Below are the code and all the weights of a small trained network. Each question names an input and a target symbol and asks about switching units off, where a switched-off unit gives its printed mean instead of its output.

import numpy as np


def w(rows, s, z=0):
    codes = np.array(rows[::2]) - 128.0
    scale = np.full(codes.shape[1], s)
    scale[-1] = z or s
    return codes * scale


def f(y):
    return np.maximum(y, 0)


def softmax(a):
    e = np.exp(a - a.max(-1, keepdims=True))
    return e / e.sum(-1, keepdims=True)


def log_softmax(a):
    a = a - a.max(-1, keepdims=True)
    return a - np.log(np.exp(a).sum(-1, keepdims=True))


def net(x, mask):
    ids = ['ΔΛαβγεζηθξπσφω'.index(c) for c in x.split()]
    T = len(ids)
    res = E[ids] + P[:T]
    r = res
    for j in range(2):
        rows = slice(4 * j, 4 * j + 4)
        q, k, v = (r @ M[0][rows].T for M in (Q, K, V))
        z = softmax(np.where(np.tri(T) > 0, q @ k.T / 4**0.5, -1e9)) @ v
        o = O[0][rows]
        res = res + np.where(mask[j], z, o[:, -1]) @ o[:, :-1]
    y = f(res @ A[0][:, :-1].T + A[0][:, -1])
    res = res + np.where(mask[2:6], y, B[0][:, -1]) @ B[0][:, :-1]
    return log_softmax(res[-1] @ U[:, :-1].T + U[:, -1])


Q, K, V, O, A, B = {}, {}, {}, {}, {}, {}
E = w([
[172,59,188,79],'Δ',
[118,89,74,112],'Λ',
[185,186,119,67],'α',
[145,165,95,225],'β',
[138,132,93,154],'γ',
[186,155,167,115],'ε',
[135,174,39,184],'ζ',
[114,90,138,184],'η',
[95,100,46,204],'θ',
[172,81,196,139],'ξ',
[115,170,7,245],'π',
[188,76,191,23],'σ',
[175,236,86,166],'φ',
[120,30,133,133],'ω',
],0.013)
P = w([
[71,153,190,91],'0',
[162,119,37,95],'1',
[192,91,111,119],'2',
[147,101,169,201],'3',
[117,97,90,125],'4',
[110,83,17,8],'5',
],0.014)
Q[0] = w([
[99,159,127,110],'H1',
[58,141,177,135],'H1',
[112,131,91,82],'H1',
[139,128,108,89],'H1',
[8,152,164,123],'H2',
[85,202,145,141],'H2',
[161,110,134,153],'H2',
[91,150,178,108],'H2',
],0.014)
K[0] = w([
[166,111,131,168],'H1',
[254,73,85,139],'H1',
[171,62,194,197],'H1',
[164,187,151,155],'H1',
[248,98,74,157],'H2',
[207,76,65,144],'H2',
[104,155,116,58],'H2',
[166,141,107,214],'H2',
],0.0095)
V[0] = w([
[94,123,37,131],'H1',
[108,115,169,210],'H1',
[75,60,123,206],'H1',
[80,33,117,76],'H1',
[82,142,93,103],'H2',
[91,218,106,133],'H2',
[86,90,117,107],'H2',
[49,179,177,250],'H2',
],0.019)
O[0] = w([
[78,184,140,36,2],'H1',
[110,149,183,162,125],'H1',
[171,194,240,153,70],'H1',
[254,112,170,35,158],'H1',
[106,180,105,14,117],'H2',
[68,165,82,121,114],'H2',
[173,166,161,73,151],'H2',
[100,209,146,206,132],'H2',
],0.013,0.0078)
A[0] = w([
[130,28,229,2,254],'N1',
[119,225,193,136,111],'N2',
[136,184,112,89,31],'N3',
[172,193,96,202,100],'N4',
],0.0094,0.006)
B[0] = w([
[105,195,81,178,254],'N1',
[54,59,127,75,165],'N2',
[208,159,89,81,137],'N3',
[65,8,255,64,163],'N4',
],0.0055,0.026)
U = w([
[170,118,170,116,40],'Δ',
[120,220,100,66,147],'Λ',
[80,139,97,44,32],'α',
[82,167,203,155,126],'β',
[100,180,151,99,131],'γ',
[119,151,129,191,227],'ε',
[75,220,108,99,113],'ζ',
[109,66,253,60,46],'η',
[98,111,205,4,163],'θ',
[157,74,239,147,1],'ξ',
[65,159,163,63,111],'π',
[162,113,125,64,44],'σ',
[87,255,74,189,23],'φ',
[169,174,207,111,194],'ω',
],0.0075,0.0093)

Each question gives the input, a string of symbols that net reads in full, and the target symbol t.
The units are the heads (4 rows each of Q, K, V and O) and the neurons (one row each of A and B). Each row of codes is followed by its name. A weight is (code - 128) times the scale printed after its matrix; where a second scale follows, it is the last column's (O, A, B and U).
mask holds one flag per unit, heads first, then neurons. A switched-off unit (its flag False) gives its mean, the last column of its rows in O or B, instead of its output. The means were averaged over made-up inputs and are rounded, as every weight is.
A unit's drop is (log p(t) with every unit on - log p(t) with that unit switched off) / (log p(t) with every unit on - log p(t) with every unit switched off).
The circuit of an input: a set's keep is (log p(t) with only the set's units on - log p(t) with every unit switched off) / (log p(t) with every unit on - log p(t) with every unit switched off). Starting from all 6 units, units are removed one at a time, each time the one whose removal leaves the highest keep (on an exact tie, the one counted first), for as long as the keep stays at least 0.8.
circuit, biggest first: the units of the circuit, biggest drop first
unit that matters most: the unit with the biggest drop
top k neurons: the k neurons with the biggest drops, biggest first
which heads matter: for each layer, one digit per head in row order, 1 if its drop is at least 0.15 and else 0, layers parted by /
input β ε π, target β: circuit, biggest first -> (N4; H2; H1)
input σ ω ξ, target σ: unit that matters most -> H1
input ε σ β γ ε σ, target ε: circuit, biggest first -> (H1; H2)
input θ ω Λ, target θ: which heads matter -> 11
input η ε ω θ ε ε, target θ: which heads matter -> 11
input Λ π Λ, target Λ: circuit, biggest first -> (H1; H2; N1)
input ζ ε σ, target ζ: which heads matter -> 11
input α ξ θ, target α: circuit, biggest first -> (H1; H2)
input ξ ω ω, target ξ: circuit, biggest first -> (H2; H1)
input ε Δ ξ α σ α, target ε: which heads matter -> 10
input ε α ζ ω, target α: which heads matter -> 10
input β ε π ζ, target β: top 2 neurons -> (N4; N1)
input π π σ ε, target π: circuit, biggest first -> (H1; N2)
input ε β ε σ ε ω, target ε: top 2 neurons -> (N4; N2)
input σ β α, target σ: circuit, biggest first -> (H1)
input ω ξ φ, target ω: which heads matter -> 10
input Λ ω ε ω σ, target Λ: circuit, biggest first -> (N1; H2; H1; N4)
input ω ξ φ σ ε, target ω: circuit, biggest first -> (H1; H2; N2)
input ε β ζ ε ζ ε, target ε: which heads matter -> 10
input β γ ε η ε ε, target β: which heads matter -> 11
input η ε ε, target η: top 3 neurons -> (N4; N2; N1)
input η ξ ξ Δ ε, target ξ: unit that matters most -> H2
input ω ζ π, target ω: which heads matter -> 10
input β ε ε, target β: which heads matter -> 11
input ω ε ε, target ω: circuit, biggest first -> (H1; H2)
input ε α ω ε ε ω, target ε: which heads matter -> 10
input ε ε σ, target ε: circuit, biggest first -> (H1)
input Λ ω β, target Λ: circuit, biggest first -> (H1; H2; N1)
input θ ξ ω, target θ: circuit, biggest first -> (H1; H2; N2; N1)
